Below is a small trained network, with its code and all its weights. Each question gives an input and a class and asks what happens when units are switched off, that is, made to give their printed mean instead of their output.

import numpy as np


def w(rows, s, z=0):
    codes = np.array(rows[::2]) - 128.0
    scale = np.full(codes.shape[1], s)
    scale[-1] = z or s
    return codes * scale


def norm(h):
    return h / np.sqrt((h * h).mean(-1, keepdims=True) + 1e-5)


def f(y):
    return y / 2 * (1 + np.tanh(0.7978845608 * (y + 0.044715 * y**3)))


def log_softmax(a):
    a = a - a.max(-1, keepdims=True)
    return a - np.log(np.exp(a).sum(-1, keepdims=True))


def net(x, mask):
    res = np.array(x, float).reshape(1, 2) / 4 @ E
    u = 0
    for l in range(2):
        y = f(norm(res) @ A[l][:, :-1].T + A[l][:, -1])
        res = res + np.where(mask[u : u + 10], y, B[l][:, -1]) @ B[l][:, :-1]
        u += 10
    return log_softmax(norm(res)[-1] @ U[:, :-1].T + U[:, -1])


A, B = {}, {}
E = w([
[173,102,28,226,148,26,176],'x0',
[209,217,43,76,254,98,93],'x1',
],0.0079)
A[0] = w([
[131,164,109,33,166,164,15,181],'L0N1',
[162,165,168,71,164,180,111,45],'L0N2',
[152,77,98,129,156,98,155,13],'L0N3',
[185,154,18,162,193,59,92,157],'L0N4',
[128,97,143,119,126,103,155,61],'L0N5',
[173,119,108,173,163,123,133,102],'L0N6',
[87,129,162,128,141,189,37,112],'L0N7',
[89,76,215,107,73,184,167,153],'L0N8',
[179,147,9,192,115,31,129,7],'L0N9',
[142,117,159,150,125,104,138,93],'L0N10',
],0.011,0.0019)
B[0] = w([
[100,135,236,104,100,94,80,216],'L0N1',
[209,162,194,112,181,86,108,180],'L0N2',
[155,168,15,188,161,40,167,152],'L0N3',
[17,106,41,144,65,207,99,253],'L0N4',
[116,132,103,108,130,158,36,129],'L0N5',
[33,138,56,152,114,127,183,162],'L0N6',
[143,200,72,125,127,31,225,174],'L0N7',
[43,100,35,193,139,199,61,206],'L0N8',
[254,173,218,122,163,27,217,239],'L0N9',
[99,168,68,50,97,150,70,132],'L0N10',
],0.0074,0.014)
A[1] = w([
[106,29,107,114,76,180,146,40],'L1N1',
[105,120,23,159,100,181,153,69],'L1N2',
[128,85,68,135,142,108,253,167],'L1N3',
[91,169,139,61,149,136,61,128],'L1N4',
[136,87,137,186,118,130,103,83],'L1N5',
[69,113,206,220,94,125,98,39],'L1N6',
[117,52,29,159,92,220,124,13],'L1N7',
[68,173,105,153,130,130,56,3],'L1N8',
[74,156,169,113,74,153,74,58],'L1N9',
[127,179,119,82,168,121,96,106],'L1N10',
],0.012,0.0024)
B[1] = w([
[111,81,196,133,10,210,76,165],'L1N1',
[151,132,209,101,12,118,148,238],'L1N2',
[86,198,87,80,94,86,154,255],'L1N3',
[105,86,37,175,116,147,126,210],'L1N4',
[117,98,148,115,174,170,74,138],'L1N5',
[165,127,91,107,198,165,102,187],'L1N6',
[108,45,237,95,37,163,197,206],'L1N7',
[150,98,132,159,210,103,106,195],'L1N8',
[149,132,75,154,122,122,162,210],'L1N9',
[136,50,94,174,130,190,178,168],'L1N10',
],0.011,0.0099)
U = w([
[94,38,182,128,46,200,133,189],'0',
[126,126,162,73,129,150,137,1],'1',
[109,178,96,107,78,66,187,203],'2',
[196,167,252,86,155,90,83,124],'3',
[154,116,163,107,136,152,159,11],'4',
[118,83,57,176,182,147,87,200],'5',
],0.02,0.0064)

Each question gives the input, the list of numbers given to net, and the class t.
The units are the neurons (one row each of A and B). Each row of codes is followed by its name. A weight is (code - 128) times the scale printed after its matrix; where a second scale follows, it is the last column's (A, B and U).
mask holds one flag per neuron, layer by layer. A switched-off neuron (its flag False) gives its mean, the last column of its row in B, instead of its output. The means were averaged over made-up inputs and are rounded, as every weight is.
A unit's drop is (log p(t) with every unit on - log p(t) with that unit switched off) / (log p(t) with every unit on - log p(t) with every unit switched off).
unit that matters most: the unit with the biggest drop
k most important neurons: the k neurons with the biggest drops, biggest first
top k neurons in layer l: the k neurons of layer l with the biggest drops, biggest first
drop when u is switched off: that unit's drop, to one decimal
input [-6,7], class 3: unit that matters most -> L0N2
input [0,3], class 5: 2 most important neurons -> L0N1, L0N4
input [-2,3], class 5: 2 most important neurons -> L0N9, L1N4
input [-7,2], class 5: top 3 neurons in layer 1 -> L1N4, L1N2, L1N7
input [0,1], class 5: 2 most important neurons -> L0N1, L0N4
input [-3,3], class 3: 3 most important neurons -> L0N4, L0N8, L0N2
input [-3,1], class 3: top 3 neurons in layer 0 -> L0N4, L0N2, L0N1
input [1,8], class 5: 3 most important neurons -> L0N1, L0N4, L0N7
input [-8,1], class 5: top 2 neurons in layer 0 -> L0N9, L0N8
input [-7,4], class 3: top 2 neurons in layer 0 -> L0N4, L0N2
input [-3,4], class 5: 2 most important neurons -> L0N9, L1N4
input [-2,0], class 5: 2 most important neurons -> L0N9, L0N8
input [-8,3], class 3: top 2 neurons in layer 1 -> L1N3, L1N7
input [-7,8], class 3: 4 most important neurons -> L0N2, L0N4, L0N8, L0N1
input [-5,4], class 3: drop when L0N4 is switched off -> 1.5
input [-4,2], class 3: drop when L0N2 is switched off -> 0.7
input [-2,4], class 5: drop when L0N9 is switched off -> 1.2
